Here is a tiny trained network, its code and every weight. The questions are about switching its units off for an input and a class, where a switched-off unit gives its printed mean instead of its output.

import numpy as np


def w(rows, s, z=0):
    codes = np.array(rows[::2]) - 128.0
    scale = np.full(codes.shape[1], s)
    scale[-1] = z or s
    return codes * scale


def f(y):
    return np.maximum(y, 0)


def log_softmax(a):
    a = a - a.max(-1, keepdims=True)
    return a - np.log(np.exp(a).sum(-1, keepdims=True))


def net(x, mask):
    res = np.array(x, float).reshape(1, 7) / 4 @ E
    y = f(res @ A[0][:, :-1].T + A[0][:, -1])
    res = res + np.where(mask, y, B[0][:, -1]) @ B[0][:, :-1]
    return log_softmax(res[-1] @ U[:, :-1].T + U[:, -1])


A, B = {}, {}
E = w([
[28,90,149,210,54],'x0',
[146,143,141,164,204],'x1',
[49,122,56,168,119],'x2',
[111,63,72,254,116],'x3',
[107,190,176,205,244],'x4',
[65,196,74,99,146],'x5',
[191,222,61,152,130],'x6',
],0.0092)
A[0] = w([
[21,101,69,147,215,157],'n1',
[169,48,227,86,198,104],'n2',
[1,230,109,61,93,139],'n3',
[227,199,145,119,187,243],'n4',
[158,187,29,58,105,158],'n5',
[105,10,181,172,132,133],'n6',
[126,64,157,113,104,1],'n7',
],0.0084,0.0047)
B[0] = w([
[94,128,203,175,192,191],'n1',
[220,94,95,59,191,209],'n2',
[1,161,179,76,65,192],'n3',
[178,198,134,117,138,252],'n4',
[110,208,103,94,86,206],'n5',
[226,98,183,197,119,210],'n6',
[132,91,164,160,86,154],'n7',
],0.0091,0.012)
U = w([
[77,172,171,22,70,23],'0',
[2,142,187,118,192,180],'1',
[72,112,97,113,124,4],'2',
[172,181,81,109,100,248],'3',
[102,6,154,199,29,82],'4',
[154,62,111,206,165,119],'5',
[166,205,179,182,205,118],'6',
[188,41,129,30,214,99],'7',
],0.0088,0.0044)

Each question gives the input, the list of numbers given to net, and the class t.
The units are the neurons (one row each of A and B). Each row of codes is followed by its name. A weight is (code - 128) times the scale printed after its matrix; where a second scale follows, it is the last column's (A, B and U).
mask holds one flag per neuron, in row order. A switched-off neuron (its flag False) gives its mean, the last column of its row in B, instead of its output. The means were averaged over made-up inputs and are rounded, as every weight is.
A unit's drop is (log p(t) with every unit on - log p(t) with that unit switched off) / (log p(t) with every unit on - log p(t) with every unit switched off).
The circuit of an input: a set's keep is (log p(t) with only the set's units on - log p(t) with every unit switched off) / (log p(t) with every unit on - log p(t) with every unit switched off). Starting from all 7 units, units are removed one at a time, each time the one whose removal leaves the highest keep (on an exact tie, the one counted first), for as long as the keep stays at least 0.8.
units of the circuit, in order: the units of the circuit, biggest drop first
unit that matters most: the unit with the biggest drop
k most important neurons: the k neurons with the biggest drops, biggest first
drop when u is switched off: that unit's drop, to one decimal
input [-3,6,7,-4,4,2,-1], class 1: units of the circuit, in order -> n3, n6
input [5,-3,-4,2,-2,8,1], class 1: unit that matters most -> n4
input [-6,8,5,-8,-1,2,-1], class 0: units of the circuit, in order -> n3, n5
input [1,0,6,3,8,-5,-5], class 5: units of the circuit, in order -> n4, n3
input [8,-2,-1,-7,4,-4,-3], class 4: units of the circuit, in order -> n4, n6
input [-3,6,-8,8,1,-2,-1], class 7: 3 most important neurons -> n2, n1, n5
input [6,-4,3,6,-2,7,2], class 1: units of the circuit, in order -> n1, n3
input [-4,-7,-5,-6,8,5,8], class 0: 3 most important neurons -> n3, n5, n6
input [-3,-1,-6,1,6,6,-6], class 7: 3 most important neurons -> n2, n5, n6
input [3,1,0,-2,-6,1,-3], class 4: 4 most important neurons -> n4, n5, n2, n7
input [-7,-3,-1,-4,6,5,1], class 0: 3 most important neurons -> n3, n6, n5
input [0,-4,-1,2,-1,0,-3], class 4: 2 most important neurons -> n4, n2
input [2,-6,4,5,-4,4,8], class 0: 2 most important neurons -> n3, n5
input [3,8,5,-6,4,7,4], class 1: units of the circuit, in order -> n3
input [-5,-2,7,-1,1,8,4], class 1: 2 most important neurons -> n1, n2
input [-4,-4,6,3,-7,7,7], class 0: drop when n1 is switched off -> 0.0
input [7,-3,-8,2,2,6,1], class 1: drop when n6 is switched off -> 0.2
input [-3,-8,-7,-3,6,7,-1], class 0: drop when n3 is switched off -> 0.4
